Below is a small trained network, with its code and all its weights. Each question gives an input and a target symbol and asks what happens when units are switched off, that is, made to give their printed mean instead of their output.

import numpy as np


def w(rows, s, z=0):
    codes = np.array(rows[::2]) - 128.0
    scale = np.full(codes.shape[1], s)
    scale[-1] = z or s
    return codes * scale


def norm(h):
    return h / np.sqrt((h * h).mean(-1, keepdims=True) + 1e-5)


def softmax(a):
    e = np.exp(a - a.max(-1, keepdims=True))
    return e / e.sum(-1, keepdims=True)


def log_softmax(a):
    a = a - a.max(-1, keepdims=True)
    return a - np.log(np.exp(a).sum(-1, keepdims=True))


def net(x, mask):
    ids = ['ΔΘΞΨαβγεζηλμτφω'.index(c) for c in x.split()]
    T = len(ids)
    res = E[ids] + P[:T]
    u = 0
    for l in range(3):
        r = norm(res)
        for j in range(3):
            rows = slice(2 * j, 2 * j + 2)
            q, k, v = (r @ M[l][rows].T for M in (Q, K, V))
            z = softmax(np.where(np.tri(T) > 0, q @ k.T / 2**0.5, -1e9)) @ v
            o = O[l][rows]
            res = res + np.where(mask[u + j], z, o[:, -1]) @ o[:, :-1]
        u += 3
    return log_softmax(norm(res)[-1] @ U[:, :-1].T + U[:, -1])


Q, K, V, O = {}, {}, {}, {}
E = w([
[44,139,148,158,147,115,111,144,101],'Δ',
[100,102,103,154,97,153,133,82,113],'Θ',
[142,101,83,172,128,72,143,97,168],'Ξ',
[135,92,98,87,135,138,91,85,109],'Ψ',
[93,105,85,138,151,58,93,108,128],'α',
[150,85,66,122,117,107,144,111,142],'β',
[108,88,129,113,191,102,109,163,124],'γ',
[110,150,129,177,149,110,172,132,180],'ε',
[91,82,84,152,129,88,140,154,129],'ζ',
[70,89,106,100,128,155,107,129,88],'η',
[83,158,163,120,154,180,138,130,133],'λ',
[79,113,127,104,140,151,84,85,97],'μ',
[97,127,162,66,3,104,50,141,190],'τ',
[112,104,94,115,170,61,106,141,143],'φ',
[168,122,121,139,160,111,94,64,135],'ω',
],0.025)
P = w([
[87,231,109,98,191,67,237,2,55],'0',
[86,194,75,114,172,58,224,59,39],'1',
[87,153,83,128,167,76,197,70,77],'2',
[85,132,88,136,163,91,180,84,102],'3',
[86,105,91,133,161,112,168,92,119],'4',
[88,96,94,139,157,123,156,97,140],'5',
[92,82,96,145,153,138,142,103,154],'6',
[97,71,99,145,145,153,130,110,166],'7',
[97,60,102,149,136,171,119,122,174],'8',
[99,48,104,151,130,188,105,129,188],'9',
[103,41,107,156,125,199,88,141,199],'10',
[111,40,116,166,113,212,68,152,204],'11',
[117,44,123,177,100,219,46,169,214],'12',
[118,30,136,180,91,228,29,183,218],'13',
],0.0082)
Q[0] = w([
[202,169,168,135,94,128,120,149,54],'0.h0',
[206,164,148,109,94,144,134,119,79],'0.h0',
[187,184,85,163,128,158,135,170,36],'0.h1',
[47,50,48,158,171,155,168,140,169],'0.h1',
[210,215,97,33,131,130,182,226,62],'0.h2',
[140,254,85,30,22,99,82,148,196],'0.h2',
],0.0085)
K[0] = w([
[87,154,114,145,205,105,254,102,6],'0.h0',
[177,135,99,106,172,103,162,88,68],'0.h0',
[46,206,126,55,194,45,178,24,103],'0.h1',
[132,111,134,208,183,183,42,134,154],'0.h1',
[132,130,131,118,187,104,244,33,48],'0.h2',
[90,119,222,98,117,28,184,114,64],'0.h2',
],0.0079)
V[0] = w([
[146,74,18,165,126,213,166,67,195],'0.h0',
[80,176,140,151,122,78,169,25,73],'0.h0',
[241,88,205,75,146,190,87,156,22],'0.h1',
[34,164,165,143,204,125,62,51,116],'0.h1',
[21,94,254,177,123,107,159,140,42],'0.h2',
[130,177,253,166,64,5,140,20,245],'0.h2',
],0.0054)
O[0] = w([
[58,95,175,170,182,100,71,149,113,213],'0.h0',
[173,94,115,29,214,209,196,194,103,191],'0.h0',
[169,152,179,199,110,88,137,172,91,1],'0.h1',
[93,35,113,223,216,119,185,109,254,200],'0.h1',
[238,15,204,110,128,66,143,87,114,141],'0.h2',
[122,18,109,57,104,163,89,243,57,148],'0.h2',
],0.0072,0.009)
Q[1] = w([
[139,141,133,88,88,75,160,160,74],'1.h0',
[154,172,151,176,140,10,168,122,77],'1.h0',
[113,94,165,71,212,118,45,117,198],'1.h1',
[195,146,143,79,92,138,110,126,67],'1.h1',
[157,145,120,49,87,131,105,173,142],'1.h2',
[81,18,87,68,54,188,103,165,191],'1.h2',
],0.011)
K[1] = w([
[149,161,103,81,148,167,199,144,92],'1.h0',
[172,132,127,73,153,98,180,50,123],'1.h0',
[126,114,169,152,2,119,132,145,180],'1.h1',
[126,146,86,133,152,128,238,131,86],'1.h1',
[157,113,104,110,193,127,174,120,79],'1.h2',
[168,99,142,201,173,157,57,170,127],'1.h2',
],0.01)
V[1] = w([
[16,113,160,179,205,54,80,168,119],'1.h0',
[157,198,176,158,82,102,93,161,132],'1.h0',
[100,82,59,230,65,187,174,132,161],'1.h1',
[137,144,152,177,112,45,254,152,109],'1.h1',
[161,152,189,119,220,115,120,136,136],'1.h2',
[205,92,75,125,147,125,73,63,157],'1.h2',
],0.0084)
O[1] = w([
[143,106,101,83,34,137,206,88,98,207],'1.h0',
[78,61,100,76,176,145,103,104,192,5],'1.h0',
[93,167,207,50,199,49,139,166,74,182],'1.h1',
[116,136,116,36,139,150,105,110,120,80],'1.h1',
[139,108,61,225,62,148,87,185,99,123],'1.h2',
[96,92,179,157,116,173,132,255,104,159],'1.h2',
],0.0098,0.016)
Q[2] = w([
[130,184,69,99,109,163,84,94,110],'2.h0',
[173,11,189,53,14,161,201,155,132],'2.h0',
[255,199,147,112,206,41,75,114,179],'2.h1',
[80,175,58,85,118,216,76,102,142],'2.h1',
[110,54,163,214,103,100,181,97,75],'2.h2',
[148,233,116,136,138,77,128,141,196],'2.h2',
],0.0094)
K[2] = w([
[143,134,81,113,149,120,167,136,147],'2.h0',
[2,65,138,163,127,82,144,111,183],'2.h0',
[111,129,123,170,148,149,155,100,76],'2.h1',
[158,133,60,99,183,125,155,161,118],'2.h1',
[127,119,186,116,79,112,90,125,171],'2.h2',
[163,119,113,160,183,151,127,98,71],'2.h2',
],0.014)
V[2] = w([
[165,141,83,139,141,151,189,137,99],'2.h0',
[148,87,48,155,198,90,71,75,83],'2.h0',
[50,72,171,134,49,218,140,123,116],'2.h1',
[57,93,64,106,125,226,72,51,49],'2.h1',
[211,183,195,68,86,254,142,150,170],'2.h2',
[200,64,145,101,92,73,19,113,123],'2.h2',
],0.0076)
O[2] = w([
[148,203,152,135,92,95,51,113,81,215],'2.h0',
[26,120,250,81,80,112,200,118,223,99],'2.h0',
[152,156,136,85,170,60,139,145,120,211],'2.h1',
[110,107,159,159,217,105,181,175,182,99],'2.h1',
[96,77,122,138,97,23,117,125,77,28],'2.h2',
[155,200,139,155,110,139,204,133,31,2],'2.h2',
],0.011,0.0086)
U = w([
[146,185,123,144,49,79,150,45,99,175],'Δ',
[90,151,200,69,209,73,128,169,92,121],'Θ',
[236,46,117,71,137,131,182,61,160,115],'Ξ',
[77,157,127,45,154,222,116,192,65,1],'Ψ',
[116,58,122,157,131,13,93,80,141,33],'α',
[166,205,145,29,136,141,158,72,110,148],'β',
[63,174,142,220,105,96,101,128,135,216],'γ',
[150,54,143,208,183,129,180,136,190,16],'ε',
[126,141,96,128,106,206,129,109,128,195],'ζ',
[6,230,138,122,132,130,78,126,100,156],'η',
[161,200,163,147,151,69,134,42,159,139],'λ',
[113,79,176,84,110,222,195,167,162,166],'μ',
[105,39,99,39,114,135,67,131,98,150],'τ',
[93,112,118,130,134,119,125,135,117,106],'φ',
[83,78,130,204,111,172,106,224,109,82],'ω',
],0.015,0.0056)

Each question gives the input, a string of symbols that net reads in full, and the target symbol t.
The units are the heads (2 rows each of Q, K, V and O). Each row of codes is followed by its name. A weight is (code - 128) times the scale printed after its matrix; where a second scale follows, it is the last column's (O and U).
mask holds one flag per head, layer by layer. A switched-off head (its flag False) gives its mean, the last column of its rows in O, instead of its output. The means were averaged over made-up inputs and are rounded, as every weight is.
A unit's drop is (log p(t) with every unit on - log p(t) with that unit switched off) / (log p(t) with every unit on - log p(t) with every unit switched off).
The circuit of an input: a set's keep is (log p(t) with only the set's units on - log p(t) with every unit switched off) / (log p(t) with every unit on - log p(t) with every unit switched off). Starting from all 9 units, units are removed one at a time, each time the one whose removal leaves the highest keep (on an exact tie, the one counted first), for as long as the keep stays at least 0.8.
units of the circuit, in order: the units of the circuit, biggest drop first
most important unit: the unit with the biggest drop
heads that matter: for each layer, one digit per head in row order, 1 if its drop is at least 0.15 and else 0, layers parted by /
drop of u: that unit's drop, to one decimal
input φ Θ τ Ψ ω Δ β, target Δ: most important unit	2.h2
input α Ξ Θ Θ α α ε Θ β, target Θ: heads that matter	100 / 010 / 000
input α Ψ Ψ μ ω Δ α λ λ α γ, target μ: units of the circuit, in order	1.h0; 2.h0; 0.h0
input β β Θ Θ ε ω, target τ: units of the circuit, in order	0.h2; 2.h2
input α Δ γ Θ Ψ ε Δ Θ Θ ε ε ε α φ, target μ: units of the circuit, in order	1.h0; 2.h2; 0.h0
input Δ ε Θ Ξ Θ Θ Θ Θ ε β ε, target η: heads that matter	101 / 010 / 000
input ε φ φ β Ξ Θ Θ ε Θ Ξ ε γ, target τ: units of the circuit, in order	1.h0; 0.h0
input φ Θ ζ ω ω, target ω: units of the circuit, in order	1.h2; 0.h2
input α Δ τ Δ, target Δ: heads that matter	000 / 000 / 000
input β Θ α μ ε ε, target τ: heads that matter	101 / 000 / 001
input ω Θ Θ Θ Θ ω Θ γ β Θ Θ β γ, target η: units of the circuit, in order	0.h2; 0.h0
input Θ Θ ε Θ μ, target Θ: units of the circuit, in order	0.h2; 2.h1
input ε Θ ε Θ Ξ η Θ ε Θ λ Ψ Δ β Θ, target η: heads that matter	101 / 010 / 000
input Θ β ε γ Θ μ Δ ε τ Δ Θ φ, target Δ: units of the circuit, in order	2.h2; 0.h0
input Θ Ψ α ε Θ ε Θ Ξ, target Θ: units of the circuit, in order	1.h1
input Ψ Ψ η, target γ: units of the circuit, in order	0.h2; 2.h1; 1.h1; 1.h0
input τ Ξ ε, target ε: heads that matter	011 / 111 / 100
input α ε ω, target τ: heads that matter	100 / 000 / 001
input φ ζ Θ ε Θ α ε Θ ε ε α Θ, target μ: heads that matter	100 / 001 / 101
input Δ ε Θ ε α β ω Θ Θ ω Θ, target ω: most important unit	2.h0
input Θ Θ β β Θ β β Δ Θ φ Θ λ, target Θ: heads that matter	000 / 110 / 100
input ε ε ω Θ Ξ ε Θ ε Δ α Ψ, target μ: heads that matter	010 / 001 / 101
input Δ τ η η α, target Δ: heads that matter	000 / 000 / 001
input ε ε β Θ ω Ψ ζ β Θ Θ Δ Θ, target Ξ: heads that matter	000 / 100 / 100
input Θ η Θ, target λ: units of the circuit, in order	0.h2; 1.h0
input α β Θ ε, target Θ: heads that matter	101 / 010 / 101
input η Θ Θ Θ ω Θ τ, target ω: most important unit	1.h2
input μ Θ Θ γ Θ Θ ε α Θ Ψ Θ, target γ: drop of 0.h2	0.7
input α Θ Δ Θ τ Θ μ α α Θ ε, target Δ: drop of 2.h2	0.9
